Below are the code and all the weights of a small trained network. Each question names an input and a target symbol and asks about switching units off, where a switched-off unit gives its printed mean instead of its output.

import numpy as np


def w(rows, s, z=0):
    codes = np.array(rows[::2]) - 128.0
    scale = np.full(codes.shape[1], s)
    scale[-1] = z or s
    return codes * scale


def f(y):
    return np.maximum(y, 0)


def softmax(a):
    e = np.exp(a - a.max(-1, keepdims=True))
    return e / e.sum(-1, keepdims=True)


def log_softmax(a):
    a = a - a.max(-1, keepdims=True)
    return a - np.log(np.exp(a).sum(-1, keepdims=True))


def net(x, mask):
    ids = ['ΓΘΠΨαδζλμστφω'.index(c) for c in x.split()]
    T = len(ids)
    res = E[ids] + P[:T]
    u = 0
    for l in range(3):
        r = res
        for j in range(3):
            rows = slice(2 * j, 2 * j + 2)
            q, k, v = (r @ M[l][rows].T for M in (Q, K, V))
            z = softmax(np.where(np.tri(T) > 0, q @ k.T / 2**0.5, -1e9)) @ v
            o = O[l][rows]
            res = res + np.where(mask[u + j], z, o[:, -1]) @ o[:, :-1]
        u += 3
        y = f(res @ A[l][:, :-1].T + A[l][:, -1])
        res = res + np.where(mask[u : u + 4], y, B[l][:, -1]) @ B[l][:, :-1]
        u += 4
    return log_softmax(res[-1] @ U[:, :-1].T + U[:, -1])


Q, K, V, O, A, B = {}, {}, {}, {}, {}, {}
E = w([
[63,94,138,33,201,223,201],'Γ',
[47,204,85,91,173,101,163],'Θ',
[142,81,137,89,145,183,162],'Π',
[236,128,121,110,53,145,99],'Ψ',
[137,176,25,98,158,248,31],'α',
[196,192,68,103,200,112,78],'δ',
[57,137,86,106,63,207,99],'ζ',
[134,158,20,106,117,129,98],'λ',
[158,144,121,132,156,71,73],'μ',
[135,46,138,65,186,89,168],'σ',
[79,110,139,141,50,98,51],'τ',
[98,196,223,102,150,73,92],'φ',
[121,180,103,58,236,178,210],'ω',
],0.015)
P = w([
[140,27,26,8,75,89,118],'0',
[108,76,140,119,150,116,162],'1',
[169,186,183,143,96,133,85],'2',
[118,67,121,117,152,126,158],'3',
[111,83,128,119,144,126,161],'4',
[191,167,187,129,54,177,90],'5',
[122,67,114,118,157,128,150],'6',
[118,71,118,157,148,136,124],'7',
[191,227,181,120,61,115,85],'8',
[123,103,125,56,139,106,197],'9',
[111,119,146,102,131,99,182],'10',
[182,199,158,163,93,151,67],'11',
[132,55,86,117,152,142,130],'12',
[119,116,155,123,136,97,172],'13',
],0.012)
Q[0] = w([
[167,88,197,215,82,151,156],'L0H1',
[186,203,229,184,112,60,213],'L0H1',
[108,180,201,2,132,157,55],'L0H2',
[168,207,191,40,69,97,143],'L0H2',
[130,89,65,138,91,152,85],'L0H3',
[124,62,62,125,178,134,134],'L0H3',
],0.0094)
K[0] = w([
[84,214,37,130,243,159,155],'L0H1',
[84,182,89,123,108,246,187],'L0H1',
[223,125,66,64,174,134,182],'L0H2',
[254,175,146,26,121,174,118],'L0H2',
[133,57,56,104,89,111,89],'L0H3',
[52,25,47,179,168,152,147],'L0H3',
],0.0078)
V[0] = w([
[95,195,77,105,161,103,190],'L0H1',
[111,155,119,13,148,179,122],'L0H1',
[119,91,140,254,147,117,148],'L0H2',
[51,88,80,123,79,26,152],'L0H2',
[23,168,79,82,219,120,89],'L0H3',
[92,33,16,160,142,206,114],'L0H3',
],0.0046)
O[0] = w([
[108,156,120,98,156,128,141,117],'L0H1',
[146,122,58,126,85,165,74,209],'L0H1',
[75,61,183,121,120,70,214,2],'L0H2',
[175,189,134,27,136,145,174,134],'L0H2',
[154,84,178,182,98,127,140,194],'L0H3',
[143,221,137,24,47,3,203,157],'L0H3',
],0.006,0.0047)
A[0] = w([
[86,84,63,74,155,78,214,251],'L0N1',
[116,254,104,236,160,144,138,59],'L0N2',
[52,218,143,215,78,136,124,70],'L0N3',
[21,187,113,25,199,132,72,143],'L0N4',
],0.0074,0.0031)
B[0] = w([
[82,131,77,50,171,137,15,251],'L0N1',
[125,84,188,36,21,160,57,182],'L0N2',
[254,200,111,90,177,143,109,158],'L0N3',
[185,29,95,246,114,105,126,254],'L0N4',
],0.0088,0.0062)
Q[1] = w([
[173,2,64,119,123,65,154],'L1H1',
[120,133,81,165,117,122,240],'L1H1',
[118,48,67,150,97,47,196],'L1H2',
[136,196,79,42,207,67,159],'L1H2',
[96,37,85,214,71,49,149],'L1H3',
[133,97,102,107,235,67,171],'L1H3',
],0.0073)
K[1] = w([
[129,210,156,223,131,54,160],'L1H1',
[36,173,198,242,129,137,99],'L1H1',
[100,207,204,255,172,144,219],'L1H2',
[106,145,128,114,195,127,144],'L1H2',
[49,190,225,237,162,205,148],'L1H3',
[84,177,195,152,177,122,111],'L1H3',
],0.0067)
V[1] = w([
[171,206,154,139,99,95,173],'L1H1',
[152,76,160,153,126,139,95],'L1H1',
[136,172,17,175,254,106,100],'L1H2',
[68,122,83,196,103,83,126],'L1H2',
[121,172,177,106,130,45,97],'L1H3',
[65,105,119,115,48,185,117],'L1H3',
],0.0078)
O[1] = w([
[160,155,2,115,106,128,198,6],'L1H1',
[194,111,147,193,132,168,129,133],'L1H1',
[161,162,109,98,155,100,38,254],'L1H2',
[75,114,54,192,82,111,82,92],'L1H2',
[120,146,156,177,53,19,146,92],'L1H3',
[109,90,108,116,74,249,143,161],'L1H3',
],0.0093)
A[1] = w([
[255,251,158,116,114,188,130,118],'L1N1',
[111,95,143,213,48,224,222,37],'L1N2',
[112,51,211,15,69,123,184,3],'L1N3',
[191,72,137,48,133,22,138,95],'L1N4',
],0.0064,0.0053)
B[1] = w([
[141,2,63,113,172,80,142,255],'L1N1',
[103,140,151,99,67,47,87,132],'L1N2',
[191,131,126,187,143,80,55,147],'L1N3',
[128,128,121,138,40,123,142,191],'L1N4',
],0.0085,0.0082)
Q[2] = w([
[39,131,164,165,212,1,189],'L2H1',
[202,67,89,74,111,180,175],'L2H1',
[54,185,70,110,215,75,146],'L2H2',
[112,136,184,73,135,141,145],'L2H2',
[184,169,98,176,34,231,61],'L2H3',
[69,81,101,101,133,93,234],'L2H3',
],0.0084)
K[2] = w([
[142,136,171,179,176,145,185],'L2H1',
[148,123,82,110,70,165,46],'L2H1',
[183,157,164,110,249,135,254],'L2H2',
[135,97,185,67,204,186,201],'L2H2',
[186,120,168,72,114,86,76],'L2H3',
[61,55,158,185,128,88,97],'L2H3',
],0.0086)
V[2] = w([
[220,148,170,253,168,167,140],'L2H1',
[117,199,130,34,79,134,101],'L2H1',
[72,61,105,90,174,81,149],'L2H2',
[112,126,183,65,142,88,162],'L2H2',
[110,120,173,166,204,143,180],'L2H3',
[117,71,38,183,112,69,158],'L2H3',
],0.005)
O[2] = w([
[167,138,202,157,153,210,167,5],'L2H1',
[149,165,89,67,91,188,136,208],'L2H1',
[57,2,84,193,136,134,114,153],'L2H2',
[90,174,183,60,125,82,146,100],'L2H2',
[87,117,171,149,159,109,115,15],'L2H3',
[128,114,104,115,92,92,155,112],'L2H3',
],0.0071,0.014)
A[2] = w([
[166,139,79,134,254,49,101,121],'L2N1',
[126,137,70,144,124,168,51,253],'L2N2',
[125,124,142,79,136,199,63,5],'L2N3',
[38,39,81,178,124,98,53,109],'L2N4',
],0.0074,0.0056)
B[2] = w([
[146,146,158,255,117,23,188,184],'L2N1',
[96,184,203,143,73,151,205,254],'L2N2',
[38,250,101,103,241,57,234,186],'L2N3',
[156,51,67,134,144,194,91,209],'L2N4',
],0.0076,0.026)
U = w([
[45,41,69,91,187,139,105,2],'Γ',
[24,98,42,213,119,126,35,79],'Θ',
[149,188,187,27,120,133,157,209],'Π',
[178,59,125,66,100,134,176,166],'Ψ',
[200,223,46,208,131,225,158,31],'α',
[175,150,92,168,100,66,145,67],'δ',
[25,150,133,142,37,197,148,125],'ζ',
[115,235,84,124,59,123,90,72],'λ',
[163,191,188,120,41,105,75,239],'μ',
[62,49,126,59,118,52,45,76],'σ',
[48,103,182,124,1,165,35,178],'τ',
[200,158,176,155,121,195,68,224],'φ',
[116,180,99,138,171,77,198,80],'ω',
],0.0081,0.0066)

Each question gives the input, a string of symbols that net reads in full, and the target symbol t.
The units are the heads (2 rows each of Q, K, V and O) and the neurons (one row each of A and B). Each row of codes is followed by its name. A weight is (code - 128) times the scale printed after its matrix; where a second scale follows, it is the last column's (O, A, B and U).
mask holds one flag per unit, layer by layer, with each layer's heads first. A switched-off unit (its flag False) gives its mean, the last column of its rows in O or B, instead of its output. The means were averaged over made-up inputs and are rounded, as every weight is.
A unit's drop is (log p(t) with every unit on - log p(t) with that unit switched off) / (log p(t) with every unit on - log p(t) with every unit switched off).
The circuit of an input: a set's keep is (log p(t) with only the set's units on - log p(t) with every unit switched off) / (log p(t) with every unit on - log p(t) with every unit switched off). Starting from the 12 units with the biggest drops (on a tie, the unit counted first), units are removed one at a time, each time the one whose removal leaves the highest keep (on an exact tie, the one counted first), for as long as the keep stays at least 0.8.
circuit, biggest first: the units of the circuit, biggest drop first
unit that matters most: the unit with the biggest drop
k most important neurons: the k neurons with the biggest drops, biggest first
k most important neurons of layer l: the k neurons of layer l with the biggest drops, biggest first
which heads matter: for each layer, one digit per head in row order, 1 if its drop is at least 0.15 and else 0, layers parted by /
input Ψ ω σ α Π σ σ α φ, target Ψ: circuit, biggest first : (L1N1 L1H2 L0N3)
input Ψ μ τ Θ δ μ Ψ δ μ μ δ λ, target Ψ: which heads matter : 000 / 010 / 000
input τ μ φ λ Γ σ Θ τ ζ Γ Θ ω, target τ: unit that matters most : L1H2
input Γ δ α δ ω μ λ Π Ψ, target Γ: which heads matter : 000 / 001 / 000
input λ Θ Π σ λ ω, target λ: circuit, biggest first : (L0H3 L2H1 L0H2 L1H1)
input ζ μ σ Γ ζ α σ λ φ, target ζ: which heads matter : 001 / 011 / 000
input δ Θ Γ Π Θ τ Ψ Ψ Ψ Θ μ Ψ, target δ: circuit, biggest first : (L1N1 L2N1 L1H3)
input α μ Γ ζ Γ Π Π, target Π: circuit, biggest first : (L0N4 L0H3 L2N4)
input μ δ Θ δ, target δ: which heads matter : 000 / 001 / 000
input Ψ Ψ Ψ μ α, target α: which heads matter : 001 / 100 / 000
input Γ α Π σ ω Ψ Ψ δ δ Θ ω λ, target Γ: circuit, biggest first : (L1N1 L0N4 L1H3 L0H1)
input σ Γ Θ, target σ: which heads matter : 000 / 100 / 010
input ω μ τ Ψ ω δ Ψ μ α Γ α Θ, target ω: which heads matter : 110 / 111 / 000
input μ Ψ Ψ α Θ φ Θ φ α μ, target μ: circuit, biggest first : (L1N1 L2N3 L1H3)
input Γ φ Ψ Π Θ δ α Ψ ω, target Γ: unit that matters most : L0N4
input λ Θ τ Ψ α λ, target λ: which heads matter : 011 / 110 / 101
input Π Ψ ζ α Θ φ Ψ δ α, target Π: 2 most important neurons : (L2N3 L0N1)
input Ψ λ φ λ Θ, target Θ: 4 most important neurons : (L0N2 L0N4 L2N2 L2N4)
input ζ τ Ψ τ, target τ: 2 most important neurons : (L2N3 L1N1)
input φ δ Π ω Γ σ, target φ: unit that matters most : L2H1
input Θ τ ω α α Ψ, target Θ: 2 most important neurons : (L0N4 L2N4)
input σ δ Ψ Θ Ψ σ ω φ λ, target σ: 2 most important neurons : (L0N1 L1N1)
input Ψ Θ α λ τ ω λ, target λ: which heads matter : 001 / 000 / 000
input Γ Π σ ω Θ Ψ Ψ μ, target μ: which heads matter : 011 / 001 / 000
input α δ Γ Θ λ Π ω λ ω, target α: 3 most important neurons : (L0N4 L2N3 L1N1)
input φ δ μ, target φ: 2 most important neurons of layer 0 : (L0N1 L0N3)
input Θ ω Ψ ω Π τ, target Θ: unit that matters most : L0N4
input φ α ζ Γ Θ λ μ Γ μ, target φ: circuit, biggest first : (L2H1 L0H3)
input δ Ψ τ α α Π, target δ: 4 most important neurons : (L1N1 L2N1 L0N2 L0N4)
